Below are the code and all the weights of a small trained network. Each question names an input and a class and asks about switching units off, where a switched-off unit gives its printed mean instead of its output.

import numpy as np


def w(rows, s, z=0):
    codes = np.array(rows[::2]) - 128.0
    scale = np.full(codes.shape[1], s)
    scale[-1] = z or s
    return codes * scale


def f(y):
    return y / 2 * (1 + np.tanh(0.7978845608 * (y + 0.044715 * y**3)))


def log_softmax(a):
    a = a - a.max(-1, keepdims=True)
    return a - np.log(np.exp(a).sum(-1, keepdims=True))


def net(x, mask):
    res = np.array(x, float).reshape(1, 5) / 4 @ E
    y = f(res @ A[0][:, :-1].T + A[0][:, -1])
    res = res + np.where(mask, y, B[0][:, -1]) @ B[0][:, :-1]
    return log_softmax(res[-1] @ U[:, :-1].T + U[:, -1])


A, B = {}, {}
E = w([
[154,92,224,184,205],'x0',
[254,108,113,80,106],'x1',
[106,179,213,34,131],'x2',
[135,154,114,131,145],'x3',
[98,60,58,49,212],'x4',
],0.008)
A[0] = w([
[72,110,78,82,230,30],'n0',
[122,179,78,104,93,85],'n1',
[106,114,91,88,183,54],'n2',
[139,134,146,152,165,113],'n3',
[120,124,75,82,62,59],'n4',
[155,91,191,158,179,102],'n5',
[3,145,125,175,151,33],'n6',
[228,127,111,110,135,64],'n7',
[162,138,81,172,140,84],'n8',
[134,104,60,182,97,77],'n9',
[103,168,179,42,140,86],'n10',
[123,129,177,86,95,51],'n11',
[100,164,131,157,155,167],'n12',
[119,123,135,130,114,68],'n13',
[102,136,104,92,47,136],'n14',
[130,91,70,209,161,75],'n15',
[131,152,132,145,122,124],'n16',
[113,88,109,111,155,35],'n17',
[107,201,69,132,121,132],'n18',
[139,208,158,182,66,1],'n19',
[100,116,92,96,73,85],'n20',
[148,72,94,175,116,45],'n21',
[126,58,107,63,165,58],'n22',
],0.013,0.0068)
B[0] = w([
[189,134,163,207,92,242],'n0',
[131,94,185,144,187,184],'n1',
[168,123,157,210,90,184],'n2',
[134,92,139,127,168,158],'n3',
[119,107,202,127,163,196],'n4',
[76,80,197,118,214,228],'n5',
[230,101,216,2,58,254],'n6',
[126,90,235,33,32,194],'n7',
[135,159,146,101,147,162],'n8',
[108,201,149,101,155,204],'n9',
[113,235,83,131,141,227],'n10',
[128,175,137,140,129,149],'n11',
[149,93,85,74,135,204],'n12',
[148,140,155,132,128,108],'n13',
[118,99,172,138,223,217],'n14',
[101,216,146,99,131,232],'n15',
[155,105,129,145,127,143],'n16',
[159,152,143,167,116,142],'n17',
[144,77,172,114,173,198],'n18',
[182,110,168,243,79,218],'n19',
[109,97,179,151,172,175],'n20',
[87,207,192,117,130,170],'n21',
[172,147,167,204,73,212],'n22',
],0.0092,0.0061)
U = w([
[159,128,164,250,85,97],'0',
[133,126,138,145,142,251],'1',
[113,85,175,154,220,84],'2',
[156,111,167,68,69,87],'3',
[108,252,145,143,152,98],'4',
[83,62,4,141,104,183],'5',
[98,114,42,157,104,83],'6',
],0.013,0.019)

Each question gives the input, the list of numbers given to net, and the class t.
The units are the neurons (one row each of A and B). Each row of codes is followed by its name. A weight is (code - 128) times the scale printed after its matrix; where a second scale follows, it is the last column's (A, B and U).
mask holds one flag per neuron, in row order. A switched-off neuron (its flag False) gives its mean, the last column of its row in B, instead of its output. The means were averaged over made-up inputs and are rounded, as every weight is.
A unit's drop is (log p(t) with every unit on - log p(t) with that unit switched off) / (log p(t) with every unit on - log p(t) with every unit switched off).
The circuit of an input: a set's keep is (log p(t) with only the set's units on - log p(t) with every unit switched off) / (log p(t) with every unit on - log p(t) with every unit switched off). Starting from the 12 units with the biggest drops (on a tie, the unit counted first), units are removed one at a time, each time the one whose removal leaves the highest keep (on an exact tie, the one counted first), for as long as the keep stays at least 0.8.
circuit, biggest first: the units of the circuit, biggest drop first
unit that matters most: the unit with the biggest drop
top k neurons: the k neurons with the biggest drops, biggest first
drop of u: that unit's drop, to one decimal
input [-8,4,8,-1,5], class 2: unit that matters most -> n14
input [7,5,-8,6,-1], class 4: circuit, biggest first -> [n15 n21]
input [6,7,8,-2,-1], class 4: top 3 neurons -> [n10 n6 n11]
input [-6,-6,4,1,8], class 0: top 2 neurons -> [n0 n2]
input [3,-4,5,-6,7], class 0: circuit, biggest first -> [n0 n22]
input [-8,-3,8,-3,-7], class 2: circuit, biggest first -> [n14 n1]
input [-4,-4,-7,-6,6], class 4: circuit, biggest first -> [n15 n9]
input [3,-4,3,3,3], class 3: top 2 neurons -> [n6 n14]
input [6,3,2,6,7], class 0: circuit, biggest first -> [n22 n0]
input [-4,3,4,3,-3], class 2: top 3 neurons -> [n14 n1 n6]
input [6,5,4,-1,-4], class 2: top 3 neurons -> [n5 n6 n22]
input [8,-1,6,7,-4], class 2: top 3 neurons -> [n5 n3 n15]
input [8,5,-4,-6,-7], class 2: top 3 neurons -> [n5 n0 n22]
input [-5,-6,4,8,8], class 0: circuit, biggest first -> [n0]
input [-7,-8,7,3,5], class 3: top 2 neurons -> [n6 n5]
input [3,-2,-5,-6,-5], class 1: top 2 neurons -> [n0 n22]
input [1,7,-4,1,-6], class 3: top 3 neurons -> [n7 n0 n22]
input [8,7,0,-6,-6], class 2: top 2 neurons -> [n5 n6]
input [-2,-5,-5,-4,2], class 3: top 2 neurons -> [n6 n10]
input [5,-5,-8,6,-7], class 4: circuit, biggest first -> [n15]
input [8,5,-8,8,-6], class 1: drop of n14 -> 0.1
input [0,-1,4,0,7], class 0: drop of n0 -> 0.1
input [0,8,-3,-4,-1], class 3: drop of n7 -> 1.0
